Below are the code and all the weights of a small trained network. Each question names an input and a class and asks about switching units off, where a switched-off unit gives its printed mean instead of its output.

import numpy as np


def w(rows, s, z=0):
    codes = np.array(rows[::2]) - 128.0
    scale = np.full(codes.shape[1], s)
    scale[-1] = z or s
    return codes * scale


def f(y):
    return np.maximum(y, 0)


def log_softmax(a):
    a = a - a.max(-1, keepdims=True)
    return a - np.log(np.exp(a).sum(-1, keepdims=True))


def net(x, mask):
    res = np.array(x, float).reshape(1, 7) / 4 @ E
    y = f(res @ A[0][:, :-1].T + A[0][:, -1])
    res = res + np.where(mask, y, B[0][:, -1]) @ B[0][:, :-1]
    return log_softmax(res[-1] @ U[:, :-1].T + U[:, -1])


A, B = {}, {}
E = w([
[169,80,93,91,119,98,161,113,69,4],'x0',
[131,36,173,220,161,36,79,62,119,134],'x1',
[136,112,109,129,119,138,122,123,126,138],'x2',
[123,116,119,121,137,149,110,120,145,118],'x3',
[41,55,87,166,66,85,175,188,187,106],'x4',
[141,117,112,129,112,127,124,128,120,142],'x5',
[200,83,117,73,223,74,184,166,220,157],'x6',
],0.013)
A[0] = w([
[75,148,135,169,79,164,108,108,95,117,132],'n0',
[47,81,96,141,74,107,172,182,185,103,53],'n1',
[136,169,103,64,82,184,155,173,134,122,50],'n2',
[143,52,176,197,157,94,109,73,108,121,31],'n3',
[171,154,146,103,166,148,103,104,89,140,103],'n4',
[127,162,97,80,115,175,182,162,121,115,56],'n5',
[96,137,127,145,105,120,126,125,184,162,92],'n6',
[179,91,113,106,126,120,172,121,99,8,3],'n7',
[123,162,136,177,151,162,106,150,170,172,12],'n8',
[192,138,168,114,150,172,108,87,119,142,88],'n9',
[151,140,127,114,84,110,133,108,148,109,16],'n10',
[189,89,120,85,190,100,172,155,187,128,116],'n11',
[87,133,127,128,105,134,105,114,57,63,107],'n12',
[167,158,133,103,133,133,121,114,112,122,82],'n13',
[114,131,174,136,127,160,124,137,158,196,26],'n14',
[150,124,109,119,136,100,136,149,155,154,113],'n15',
],0.017,0.0044)
B[0] = w([
[138,82,185,57,97,166,159,70,112,196,209],'n0',
[168,210,79,101,145,88,170,53,70,16,243],'n1',
[66,103,146,102,164,90,68,165,167,138,240],'n2',
[69,138,130,89,209,97,32,163,204,132,232],'n3',
[180,165,97,154,149,108,154,57,111,64,197],'n4',
[63,117,135,139,157,66,68,137,176,140,224],'n5',
[146,140,122,177,114,138,154,174,116,117,175],'n6',
[171,151,84,248,113,177,154,242,119,163,238],'n7',
[146,79,88,169,122,156,133,179,105,132,185],'n8',
[166,144,91,104,100,94,164,102,127,67,196],'n9',
[140,109,106,122,136,137,140,147,151,148,138],'n10',
[98,68,212,60,65,191,154,71,108,189,254],'n11',
[101,89,145,100,93,163,154,117,93,181,200],'n12',
[167,179,95,121,151,89,146,70,131,104,171],'n13',
[164,125,100,221,114,195,96,194,111,114,185],'n14',
[112,136,165,131,134,144,154,88,102,147,173],'n15',
],0.012,0.025)
U = w([
[144,109,235,55,50,211,173,47,89,208,160],'0',
[228,184,81,108,132,48,178,39,97,2,190],'1',
[70,135,155,106,184,28,33,170,203,136,1],'2',
[222,141,98,240,90,206,160,244,105,162,164],'3',
],0.0099,0.0017)

Each question gives the input, the list of numbers given to net, and the class t.
The units are the neurons (one row each of A and B). Each row of codes is followed by its name. A weight is (code - 128) times the scale printed after its matrix; where a second scale follows, it is the last column's (A, B and U).
mask holds one flag per neuron, in row order. A switched-off neuron (its flag False) gives its mean, the last column of its row in B, instead of its output. The means were averaged over made-up inputs and are rounded, as every weight is.
A unit's drop is (log p(t) with every unit on - log p(t) with that unit switched off) / (log p(t) with every unit on - log p(t) with every unit switched off).
unit that matters most: the unit with the biggest drop
top k neurons: the k neurons with the biggest drops, biggest first
drop of u: that unit's drop, to one decimal
input [-8,-2,8,-3,-3,-2,5], class 3: unit that matters most -> n14
input [-4,6,6,2,-1,7,-5], class 2: top 3 neurons -> (n3 n11 n7)
input [-6,-5,-3,2,-3,-1,-1], class 3: top 4 neurons -> (n3 n14 n8 n1)
input [-7,3,0,3,-1,-2,6], class 3: top 3 neurons -> (n14 n8 n0)
input [4,-3,5,5,1,-1,-2], class 3: top 3 neurons -> (n3 n11 n7)
input [3,-3,-3,-8,2,-1,3], class 0: top 2 neurons -> (n3 n11)
input [-7,-3,1,-1,-6,6,3], class 3: top 3 neurons -> (n14 n1 n8)
input [4,4,-4,-8,-2,-7,1], class 2: top 3 neurons -> (n3 n14 n1)
input [3,1,-3,1,-1,-7,3], class 0: top 3 neurons -> (n11 n14 n8)
input [-1,-7,-3,-2,-5,-3,2], class 2: top 2 neurons -> (n2 n1)
input [-7,-1,-5,0,-6,-4,-5], class 3: top 2 neurons -> (n1 n14)
input [-8,5,5,0,6,1,7], class 3: top 2 neurons -> (n14 n6)
input [-3,5,1,-2,-2,0,-3], class 2: top 2 neurons -> (n3 n11)
input [7,-5,8,-3,2,5,4], class 3: unit that matters most -> n7
input [-7,-1,2,-1,8,3,6], class 1: drop of n1 -> 2.7
input [-5,-6,-7,0,-8,7,1], class 1: drop of n4 -> 0.2
input [7,-3,3,1,2,-7,0], class 3: drop of n10 -> 0.0
